Moves between objects:
s462 θ s397
s462 γ s123
s462 β s92
s462 α s120
s413 θ s169
s413 γ s641
s413 β s995
s413 α s403
s789 θ s413
s789 γ s601
s789 β s397
s789 α s439
s6 θ s71
s6 γ s165
s6 β s984
s6 α s787
s777 θ s829
s777 γ s269
s777 β s208
s777 α s345
s543 θ s665
s543 γ s232
s543 β s553
s543 α s756
s665 θ s984
s665 γ s404
s665 β s27
s665 α s564
s935 θ s799
s935 γ s777
s935 β s885
s935 α s828
s208 θ s644
s208 γ s169
s208 β s828
s208 α s777
s120 θ s789
s120 γ s59
s120 β s462
s120 α s453
s419 θ s165
s419 γ s756
s419 β s404
s419 α s553
s610 θ s614
s610 γ s665
s610 β s787
s610 α s165
s553 θ s27
s553 γ s863
s553 β s419
s553 α s543
s984 θ s59
s984 γ s610
s984 β s949
s984 α s6
s641 θ s333
s641 γ s789
s641 β s276
s641 α s856
s601 θ s641
s601 γ s120
s601 β s303
s601 α s92
s756 θ s564
s756 γ s352
s756 β s543
s756 α s863
s169 θ s885
s169 γ s333
s169 β s345
s169 α s269
s397 θ s995
s397 γ s303
s397 β s856
s397 α s789
s585 θ s787
s585 γ s553
s585 β s564
s585 α s404
s232 θ s404
s232 γ s581
s232 β s863
s232 α s352
s269 θ s935
s269 γ s575
s269 β s169
s269 α s35
s644 θ s943
s644 γ s885
s644 β s620
s644 α s829
s856 θ s575
s856 γ s439
s856 β s641
s856 α s397
s92 θ s856
s92 γ s453
s92 β s601
s92 α s462
s403 θ s269
s403 γ s856
s403 β s413
s403 α s276
s132 θ s453
s132 γ s6
s132 β s614
s132 α s949
s131 θ s985
s131 γ s828
s131 β s829
s131 α s885
s787 θ s913
s787 γ s27
s787 β s6
s787 α s610
s995 θ s345
s995 γ s276
s995 β s575
s995 α s413
s333 θ s208
s333 γ s413
s333 β s35
s333 α s575
s35 θ s828
s35 γ s995
s35 β s269
s35 α s333
s27 θ s949
s27 γ s585
s27 β s165
s27 α s665
s863 θ s585
s863 γ s235
s863 β s756
s863 α s232
s985 θ s352
s985 γ s620
s985 β s306
s985 α s432
s913 θ s462
s913 γ s949
s913 β s71
s913 α s614
s943 θ s863
s943 γ s432
s943 β s717
s943 α s306
s453 θ s439
s453 γ s71
s453 β s120
s453 α s123
s165 θ s132
s165 γ s564
s165 β s610
s165 α s27
s404 θ s610
s404 γ s543
s404 β s585
s404 α s419
s276 θ s35
s276 γ s397
s276 β s403
s276 α s641
s885 θ s432
s885 γ s208
s885 β s131
s885 α s935
s123 θ s303
s123 γ s913
s123 β s453
s123 α s59
s717 θ s756
s717 γ s985
s717 β s581
s717 α s943
s620 θ s717
s620 γ s131
s620 β s799
s620 α s644
s581 θ s543
s581 γ s306
s581 β s235
s581 α s717
s235 θ s553
s235 γ s943
s235 β s352
s235 α s581
s564 θ s6
s564 γ s419
s564 β s665
s564 α s585
s614 θ s120
s614 γ s984
s614 β s913
s614 α s132
s439 θ s403
s439 γ s92
s439 β s789
s439 α s303
s799 θ s581
s799 γ s829
s799 β s432
s799 α s620
s303 θ s276
s303 γ s462
s303 β s439
s303 α s601
s432 θ s235
s432 γ s644
s432 β s985
s432 α s799
s352 θ s419
s352 γ s717
s352 β s232
s352 α s235
s575 θ s777
s575 γ s403
s575 β s333
s575 α s995
s828 θ s620
s828 γ s345
s828 β s935
s828 α s208
s71 θ s92
s71 γ s132
s71 β s59
s71 α s913
s306 θ s232
s306 γ s799
s306 β s943
s306 α s985
s829 θ s306
s829 γ s935
s829 β s644
s829 α s131
s345 θ s131
s345 γ s35
s345 β s777
s345 α s169
s949 θ s123
s949 γ s787
s949 β s132
s949 α s984
s59 θ s601
s59 γ s614
s59 β s123
s59 α s71

The rows follow the links: the fewer symbols apart two objects are, the more alike their rows tend to be.

Each row is also shifted at random along 4 hidden directions that mean nothing.

Some objects, each with a row of numbers:
s585: [ 86 -26  43 -48  13 -52 -42 -19  12  48 -13  12 -28  23 -44  -3 -24  -4 -50 -55 -31 -65 -50   2  14  31  -4  17  29   6  45 -20  -7   9  47  66]
s123: [-49  17  33  15 -38 -10   8 -13 -63  37 -86 -42 -60 -69  34 -15 -34  30   1 -11 -11   3 -40 -49  25 -15 -36 -42  41 -36  33 -13  55  27  -3  -7]
s641: [ 35  38 -33  14 -50  81  74  28  54  -9  -9  -7   6  26  24   6  36  30  36  36  58  93  -5  41 -37 -21  23 -44 -51  54 -26  22  25  15 -65 -47]
s943: [-46 -51  -4  -4  32 -18 -30  18  -7 -70  59  38  42  -4  25   6  -5 -72  15  -2 -23 -29  36  31   3   0   9  49 -25 -48   4   2 -66 -26 -31  22]
s306: [-57 -48 -12  14  27 -20  -7  28   9 -64  72  36  48  21  45  21  16 -67  -2 -10  10 -32  42  45   1 -13  24  56 -37 -60  -1  24 -67 -11 -29  28]
s432: [ -9 -26 -26   1  35  -2 -13  26  29 -45  87  50  62  23  -1   2  34 -52  -3  -1   2 -13  51  36 -12  14  14  49 -40 -12 -15  16 -57 -10 -21  24]
s935: [ 48  38 -67 -10  48  -2  19  -7  51 -11  38  -5  43  45 -36  -4  66  31 -12  11   7 -12  70 -21 -26  -7  14  32   4  31 -75  25 -20 -46  19 -34]
s439: [  -3   57    4   29  -44   38   67   29  -29   39   -8    7   -2 -116   43  -24   41   32  -26  -23   27   73   -6   -1   -7    9  -47  -37  -12  -35  -22   45   64   50  -82   -2]
s397: [ 83  64 -18 -11 -35  62  55  30  19   9  -1   2   2 -68   2  -8  33  40  40  28  11  96 -23   9 -16  19 -19 -48 -35  44 -26   7  31   3 -78 -51]
s403: [  44   38  -40   10  -26   42   20    2  -57  -16    7    5   11 -102   46   14   24    7   66   73    2   87   11   -2    0   12   -8  -51  -45  -17  -37   -6   19  -23  -48  -64]
s787: [-15 -45  61  -9 -36  10 -18   7  15  21 -16  14 -33  38  22  12 -36 -36 -18 -28   7   4 -70  55  11  21   0 -28 -17  10  78 -24   1  52   9  66]
s92: [ 62  58   4  -6 -26   8  21 -23 -34  76 -66 -31 -49 -64 -20 -13   1  58 -12  14  -8  32 -39 -41  15  20 -29 -56  35  15  -4 -15  71  19  15 -28]
s789: [ 52  51 -18   3 -44  66  71   6  15  30 -27 -12 -11  15  24   5  41  42 -17  10  55  71 -25  27 -27 -14   9 -47 -15  19 -14  37  49  32  -7 -18]
s799: [ 45  -7 -30 -15  47 -10 -29   6  -3 -35  89  51  62 -24 -17   4  37 -46  -2  13 -24 -17  39  31   6  35   3  35 -36 -15 -25   5 -41 -31 -13   4]
s829: [ 36  26 -48  -2  51 -15  -4  -8  -8  -5  86  30  60 -37 -23 -12  62 -18 -34  -9 -14 -19  61  14  -2  27 -14  40 -15 -15 -51  41 -36 -15   5   8]
s132: [ -63  -25   66   11  -56   25    6   45   39  -28  -51    2  -32  -28   27  -15  -65   11   61  -19  -11   37  -57    1    4   -4  -12  -30  -12   25   60  -39   13   17 -102   -3]
s269: [-18  29 -56  21   5  23  28 -12 -10 -30  -7 -39  21  35  23  21  35  23  34  60  32   9  57 -30  -9 -59  33   2   3  -1 -59   5  -7 -48  31 -72]
s777: [ -4  34 -70   6  34  -6  22 -38 -23  -8  13 -37  22  22   1   7  46  33 -18  32  22 -17  66 -34  -8 -45  13  23  31 -13 -63  27   0 -30  70 -46]
s620: [ 19 -13 -47  -8  52  -5   0  24   8 -32  90  56  67 -23   2   2  54 -45 -14  -7  -5 -14  56  34 -10  30  -2  50 -31 -37 -35  38 -46 -22 -30  17]
s232: [-57 -50  22  -9  37 -49 -36   8  24 -39   4   0   6  44 -16  -3 -34 -24   5 -35 -28 -80  18 -18   8 -17   8  58  20 -10  20 -10 -42 -38  -2  20]
s27: [ 28 -28  59 -23 -19 -11   7  45  53  -4   3  22 -26   2  -1 -23 -31 -17 -16 -80  -5 -10 -56  28   0  30  -9  12  -9  15  57   0  -4  27 -71  59]

In each set, the symbols that take the first to the second take the third to the fourth, perhaps in another order. Give the fourth.
Answer with the object's name.
A [-20  49 -67  18  31  16  25  -9  19 -27  10 -28  24  24 -24   4  34  41  22  40  11   7  68 -46 -11 -34  15  19  16  28 -71  10   0 -47   3 -63]
B [ 55  36 -62 -17  48  -6  11   5  18 -17  56  16  49  -3 -32 -14  66  11 -13  -1  -5 -15  65 -19 -18   9  -7  42  -7  18 -64  36 -19 -38  -8 -21]
C [-39 -52  14 -10  30 -47 -46   0   4 -52  15   4  12  40  -2   3 -40 -52  20  -3 -20 -63  13   7  13 -17  18  51  12 -26  21 -26 -59 -42  15  14]
D s543

A [-49  37 -58  28  24  -1  14 -24 -31 -11  17 -32  31 -17   6  -2  41  25   4  41  12 -12  71 -36  -2 -39   8  26  24 -23 -74  20   8 -30  33 -48]
B [ 60  36 -72 -10  40  10  13 -38  39  -1  13 -31  28 109 -26  10  56  37 -18  35  26 -35  63 -19 -13 -49  37  32  19  31 -67  16 -15 -45  90 -28]
C [ -5 -45  19 -29  44 -72 -52  -6 -25 -33  -2  -9 -17  10  -7  -2 -53 -22  -1 -29 -39 -98   3 -29  26 -19  -1  52  40 -51  19 -22 -42 -44  24  28]
D s553

A [-130  -54   19   11   41  -30  -37   30    2  -57   60   29   51  -29   -2  -16  -20  -57   19  -27  -36  -40   38   11    3   19   -3   55   -7  -32   16   -8  -59  -11  -41   28]
B [  8 -18  42 -23  34 -71 -28  22  -7 -12 -12  -7 -13 -58  -2 -22 -27  -9 -26 -75 -45 -82  -8 -41  22   7 -38  55  48 -55  29   4 -14 -20 -43  51]
C [  7  39 -23  17 -41  58  50 -11 -19  34  10   6   7 -27  33   6  38  17 -13  32  42  86  -7  27  -3   1  -4 -56 -30 -10 -21  24  36  37   7 -15]
D s333

A [ -3  20 -46  25 -33  64  26 -36 -55  17  -4 -17   5  19  52  36  29   0  30  84  51  59  14  32  -1 -29  33 -45 -33 -12 -27   5  10   5  53 -38]
B [-67  36 -63  34  17  14  13 -28 -22 -20  14 -17  26 -22   3   0  29  16  26  58  16  25  68 -41   0 -22  12   2   6  -6 -61   7   5 -27  13 -45]
C [ -8 -27  42 -31  29 -58 -28  11  48  18  -3   4 -18  50 -53 -18 -17   0 -53 -77 -28 -73 -19  -8   4  19 -16  34  43  11  40   2 -19  21  12  66]
D s27

A [-22  39 -68  12  24  17   0 -12  26 -31   6 -25  35  24 -28   0  32  34  47  61   1  11  65 -47  -9 -11  16  -5  14  55 -65  -7   2 -54  19 -83]
B [  2  24 -49   8  46  -3  30   1   7 -13  84  18  53  -1  -2   1  79  -7 -53 -25   3 -22  75   6 -20   3 -10  52  -3 -41 -49  60 -33  -2  -1  13]
C [ 35 -17  53 -41  28 -50 -21  38  86  -8  -9  12 -14  23 -58 -30 -27  15 -23 -85 -49 -54 -22  -9   4  26 -19  35  25  45  37   4  -8   2 -56  46]
D s787

A [ 52  57  16   2 -30  38  57  27  52  22 -68 -40 -46  -2 -13 -21   2  79   3 -17  19  49 -29 -37 -23 -11 -14 -38  19  67  -4  15  51   8 -52 -46]
B [  3  52  -6  17 -44  44  51  -2  -1  57  -3   6  -1 -53  -2 -15  40  28 -23   6  30  77 -12  15 -16  25 -23 -52 -10  26 -21  36  48  53 -14  -7]
C [ 12 -42  68 -23 -19  -8 -17  -1  52  46  -3  38 -21  67 -36  -4 -35 -22 -39 -48   6  -3 -63  52  12  49   3 -22 -12  46  72 -15   0  58  26  75]
D s984

A [ 71  51 -15  -1 -32  43  21 -20  -3  57  -7   3  -8 -52 -26 -11  36  37   5  26  10  80 -29  10  -4  48 -28 -72 -18  48 -16   2  52  31  -6 -30]
B [ 33  45   9  -2 -37  26  35  -9  -2  61 -63 -45 -39 -10 -13 -11  11  63 -27  -8  22  34 -32 -27 -13  -9 -16 -45  27  28  -6   5  65  39  12 -14]
C [-50  21 -47  31  -6  39   7 -30 -41  -4   6  -4  16 -21  17  15  24   4  46  86  25  54  50  -8  -5 -12  16 -30 -23   6 -42 -10   3 -13  27 -52]
D s276

A [ 28  36 -22  24 -33  52  21 -17 -40  30  20  17  11 -78  11  -2  40   4  19  56  23  88  -6  21  -4  35 -12 -62 -42  15 -27   8  28  21 -16 -33]
B [ 57  58   0  -6 -36  32  35 -22   1  69 -70 -37 -49   3 -17  -2   6  71 -22   2  15  29 -45 -32   1  -8  -4 -45  27  38  -6  -2  65  26  37 -20]
C [ 74 -33  52 -46   6 -34 -24  16  45  32 -18  16 -32  56 -28  -4 -28  -8 -46 -61 -15 -48 -55  24  10  22  -9  10  18  15  56  -6  -4  23  20  58]
D s863

A [ 18  42 -64   3  51 -21  -2 -31 -43  11  40  -8  37 -41 -26 -14  63  11 -26  16 -16 -22  67 -36  -4  -7 -16  31  27 -27 -69  32  -5 -31  41 -32]
B [ -6 -29 -20  -8  33  -7 -35  10  26 -44  81  49  59  35 -12   6  15 -56  14  11  -4 -26  47  42  -7  29  12  38 -39   5 -10   6 -69 -26   2  23]
C [-47  38 -22  39 -26  71  41   4  -2  14  34  18  28 -48   9  -4  47   6  12  40  34  96  15  25 -22  30  -2 -46 -44  22 -32  19  34  42 -36 -32]
D s345

A [ 61 -37  48 -39  -6 -24 -17  11  14  28 -11  14 -36  23  -9   4 -20 -18 -52 -66 -12 -42 -54  31   6  14   1   6   2 -17  50  -5  -1  38   7  77]
B [ 75 -33  53 -35 -25 -14 -23  20  14  15  -9  26 -41   6   3   2 -40 -33 -11 -37 -23 -10 -71  32  12  32 -10 -20  -9  -4  66 -13   2  27 -21  50]
C [-34  30 -42  33 -25  46  25 -16 -57 -13   1  -9  21 -31  63  18  24  -1  51  78  38  61  33  10  -7 -29  21 -31 -34 -19 -50   6   2 -19  10 -57]
D s333

A [-37 -52  15   2  34 -54 -24  28 -14 -72   3  -4   3  22  46  10 -36 -32  15 -19 -13 -80  17  -7   9 -46  17  68  14 -71  16  -1 -57 -32 -25  27]
B [-66 -53  11   8  39 -19 -39   0  41 -50  37  17  38  88 -24   6 -21 -45  19 -12  -8 -49  30  21  -1  -4  31  46  -3  18  23 -19 -69 -29  29   8]
C [ 88  58 -10  -9 -39  45  44 -10  43  48 -54 -14 -34  19 -37 -10  22  72  -2  13  21  48 -24  -5 -20  16  -5 -55   6  78 -18  -3  63  13   8 -41]
D s92

A [ 62 -39 -21 -32  37 -16 -45   9  14 -55  53  32  38  33 -12  20 -11 -52  48  25 -26 -31  28  29   3  13  37  28 -29  -5   2 -19 -68 -59   6  -2]
B [  5 -23 -16  -4  35  -9 -20  22  -8 -41  87  50  56  -9  11   4  32 -58 -11   4  -2 -16  39  36  -6  24   9  44 -41 -47 -12   9 -55 -17 -15  29]
C [-65 -38  35  -3  38 -53 -31  22  37 -33   5  -3  -3  35 -32 -17 -34   3 -17 -68 -35 -73   7 -25   5  -8  -7  61  39   4  18  -6 -32 -15 -19  31]
D s232

A [ 36  49 -21  16 -35  70  69  34  20  13  -9   0  -2 -38  45  -2  38  44   8   2  36  87  -4  20 -24   5 -13 -43 -30  20 -30  35  37  26 -65 -24]
B [-58  38  31  18 -25   3  34  15  -9  45 -54 -21 -35 -87  -8 -30 -10  52 -11 -33 -17  40 -32 -43   4   9 -45 -43  33   5  -4   8  68  36 -54 -19]
C [ 80   9 -45 -27  41 -12 -10   5  -3 -24  69  33  46  -4 -19   3  56 -28 -11  15   0 -20  55  24  -4  19  -9  31 -24 -23 -26  25 -38 -28   7   1]
D s777

A [  0  42 -16  24 -40  61  58  11 -15  41   2  -1   0 -43  40   1  49  12 -23   3  43  84  -4  27 -19  -2 -11 -44 -27 -10 -23  49  44  53 -32 -11]
B [ 30  37  13   2 -33  28  51  11  42  33 -71 -49 -46  10 -30 -19  -8  81   8 -14   5  43 -41 -39 -17  -5 -13 -46  21  66  -4  -6  72  11 -27 -31]
C [-63 -36  69   7 -52  24  -9  23  36  -2 -36   9 -30  16  -2  -1 -60   3  35 -17   0  28 -59  28  -3  29  -5 -40 -16  44  62 -34  16  41 -51  18]
D s27

A [  5 -32  66 -22 -16 -15 -34  -4 -13  36   8  43 -28 -15 -14  -3 -31 -44 -42 -43 -22 -13 -61  45  23  58 -27 -25  -5 -12  70  -9  -1  56   3  72]
B [-12  32  25   8 -25  13  21  -8   8  38 -85 -43 -54 -23 -25 -11 -38  64  18  -8 -10  24 -47 -48   1  -3 -21 -42  38  43  15 -27  58  11 -10 -28]
C [-18   9  49   2 -44  -7   7  10 -54  15 -92 -46 -64 -56  41  -1 -51  35  25  -4  -8  18 -50 -52  17 -26 -10 -37  29 -32  29 -34  44   5 -29 -16]
D s641

A [ 85  34 -69 -25  52 -22  -4 -19 -28  -3  47   5  36 -33 -12  -5  57  -2 -21  21 -10 -28  63 -22  -4   2  -7  35   3 -30 -62  22  -9 -46  20 -24]
B [-97  31 -55  29  37   8  10 -40 -24  -2  31 -10  43  -8 -24  -7  41  12  -2  44  -1  19  71 -37  -3 -15  -4   1  11   6 -61  13   8 -12  34 -49]
C [ 39 -27  26 -27  27 -54 -10  40  23 -54 -25 -27 -22  25  20 -11 -41   1  -1 -68 -22 -93  -9 -29  12 -48   2  64  38 -42  25  -3 -24 -44 -43  29]
D s581

A [ 29  50  10  -4 -25  19  31 -21 -29  67 -69 -41 -45 -38  -4 -17  10  49 -30  -2   8  28 -33 -32   9  -3 -19 -42  33  14 -11   3  69  34  22 -16]
B [-65  16  29  22 -39  18  30  -2  26  48 -73 -52 -47  14 -11 -17 -19  61 -16 -32  17  30 -39 -35  -4 -19  -5 -40  41  43  15  -3  61  44   0  -8]
C [-46  31 -47  28  -1  37  29 -14  -2 -30   1 -36  25  41  25  15  22  19  43  64  36  32  52 -17 -17 -52  32 -11 -10   4 -51  10   0 -32  16 -72]
D s995

